Small tables with named rows and columns. After each table, cells are looked up by row and column.

zoniva:
,basov,zir,feris,lefa,tup,kupasu
zod,5023,-6709,-5793,-4503,-7757,-2564
zopa,9811,-6043,-6143,-6375,-8571,-4981
guna,1101,-7349,-5818,-2826,-6884,-527
piz,5247,-6675,-5800,-4595,-7801,-2680
gimidip,-1389,-7795,-6002,-1694,-6189,767
roz,-4444,-8386,-6471,-226,-5077,2300
madives,2863,-7052,-5770,-3595,-7304,-1445
vaku,-4319,-8361,-6445,-288,-5131,2241
pib,-1724,-7857,-6039,-1538,-6084,939
beg,5373,-6655,-5805,-4646,-7825,-2745
dop,-5000,-8499,-6596,52,-4823,2564

guna, feris => -5818
pib, lefa => -1538
zopa, feris => -6143
madives, zir => -7052
beg, tup => -7825
gimidip, basov => -1389
guna, lefa => -2826
madives, tup => -7304
beg, lefa => -4646
pib, kupasu => 939
madives, feris => -5770
beg, zir => -6655
vaku, kupasu => 2241
zopa, zir => -6043
dop, basov => -5000
dop, lefa => 52

bapiga:
|  | ler | fedibof | dinurek | mipap | robesi |
|---|---|---|---|---|---|
| poduze | 562 | 547 | 409 | 393 | 495 |
| fenolu | 541 | 532 | 366 | 445 | 452 |
| vid | 610 | 592 | 353 | 339 | 542 |
| nupok | 845 | 866 | 500 | 142 | 758 |
| nidebif | 719 | 743 | 439 | 230 | 691 |
| repig | 102 | 101 | 568 | 898 | 200 |
| tipip | 255 | 240 | 533 | 717 | 286 |
| rateras | 215 | 228 | 625 | 773 | 369 |
| gib | 612 | 598 | 383 | 358 | 534 |
| pafa | 522 | 531 | 531 | 459 | 495 |
| roso | 454 | 444 | 398 | 498 | 400 |
| sesudat | 406 | 426 | 476 | 560 | 477 |
| vav | 736 | 712 | 350 | 253 | 608 |

What is the mipap of fenolu in bapiga? 445
What is the fedibof of nidebif in bapiga? 743
What is the robesi of fenolu in bapiga? 452
What is the ler of rateras in bapiga? 215
What is the robesi of gib in bapiga? 534
What is the ler of roso in bapiga? 454
What is the fedibof of gib in bapiga? 598
Row with the largest fedibof: nupok

Table rozur
columns: rako, kepabun, tiruk
zut: [2175, 5274, 3447]
palet: [1839, 5115, 3292]
div: [1895, 5229, 3202]
perume: [7792, 8529, 8227]
sut: [7826, 8483, 8216]
kiz: [7741, 8279, 8035]
gipu: [7683, 8527, 8122]
zomufi: [1745, 5058, 3201]
semuz: [2906, 4950, 4711]
dig: [2136, 5152, 3866]
zudeg: [7740, 8348, 8115]
suso: [3434, 4889, 5089]
kapabi: [1863, 5101, 3313]

rako of palet: 1839
tiruk of semuz: 4711
tiruk of kiz: 8035
kepabun of suso: 4889
kepabun of semuz: 4950
kepabun of kapabi: 5101
tiruk of gipu: 8122
rako of kiz: 7741
tiruk of sut: 8216
kepabun of div: 5229
tiruk of kapabi: 3313
rako of zomufi: 1745
tiruk of suso: 5089
rako of zudeg: 7740
rako of suso: 3434
kepabun of zomufi: 5058
kepabun of zudeg: 8348
tiruk of div: 3202

gizil =
|  | vikasob | rilim | fezu | pem | pil | tezu |
|---|---|---|---|---|---|---|
| ludapi | 0.59 | 0.67 | 0.19 | 0.92 | 0.72 | 0.59 |
| zegeli | 0.53 | 0.51 | 0.72 | 0.44 | 0.72 | 0.58 |
| pomito | 0.40 | 0.50 | 0.64 | 0.62 | 0.33 | 0.49 |
| beg | 0.51 | 0.38 | 0.51 | 0.55 | 0.66 | 0.48 |

pem of ludapi = 0.92
rilim of ludapi = 0.67
tezu of zegeli = 0.58
pem of pomito = 0.62
rilim of beg = 0.38
vikasob of pomito = 0.40
rilim of pomito = 0.50
tezu of ludapi = 0.59
fezu of ludapi = 0.19
tezu of beg = 0.48
vikasob of ludapi = 0.59
vikasob of beg = 0.51
fezu of zegeli = 0.72
Row with the largest fezu: zegeli

kuf =
columns: kuradi, dom, pumiv
vuga: [5.348, 7.868, 7.855]
ked: [3.625, 7.924, 7.290]
nemafoz: [5.432, 7.374, 1.212]
buk: [4.586, 7.222, 5.837]
bogo: [7.895, 5.586, 2.407]
punom: [3.847, 7.883, 3.800]

What is the dom of nemafoz in kuf? 7.374
What is the kuradi of vuga in kuf? 5.348
What is the pumiv of vuga in kuf? 7.855
What is the dom of punom in kuf? 7.883
What is the dom of vuga in kuf? 7.868
What is the pumiv of nemafoz in kuf? 1.212
What is the pumiv of punom in kuf? 3.800
What is the kuradi of bogo in kuf? 7.895
What is the kuradi of punom in kuf? 3.847
What is the dom of buk in kuf? 7.222
What is the pumiv of buk in kuf? 5.837
What is the dom of bogo in kuf? 5.586
What is the dom of ked in kuf? 7.924
What is the kuradi of buk in kuf? 4.586
What is the kuradi of ked in kuf? 3.625
What is the pumiv of bogo in kuf? 2.407
Row with the largest dom: ked

pobuk =
         bupe  kapizo  meda  zevolav  funeke  goli  ruv  fub  gubuko  bilasag
kem        71     139   117       68     167   142  175  142     136       82
venibef   189     134   135      214     200   156  129  102     188       39
gelesel   175     100    66       45      50    52  149  113      89      172
ber       104     204    98       55      92    46   71  156     190       88
lin       181      73   161       90     202   138   54  102      74       87
mam       209     147    91       46     137    68  104  118     122      102
gegote    128      59   105      146     114   188  184  181     169       87
mozolav    94     207   157      104      89   130   83  211     114      192
fik       185      57    91      161      84   206  198  194     121       86
roki       57     161   112       49     151   141  209  117      55      159
led        88     124   100       21     169    65  104   61     114       85

led, fub -> 61
fik, bupe -> 185
roki, ruv -> 209
venibef, fub -> 102
gegote, bilasag -> 87
mam, bilasag -> 102
gegote, kapizo -> 59
Which row has the largest meda? lin

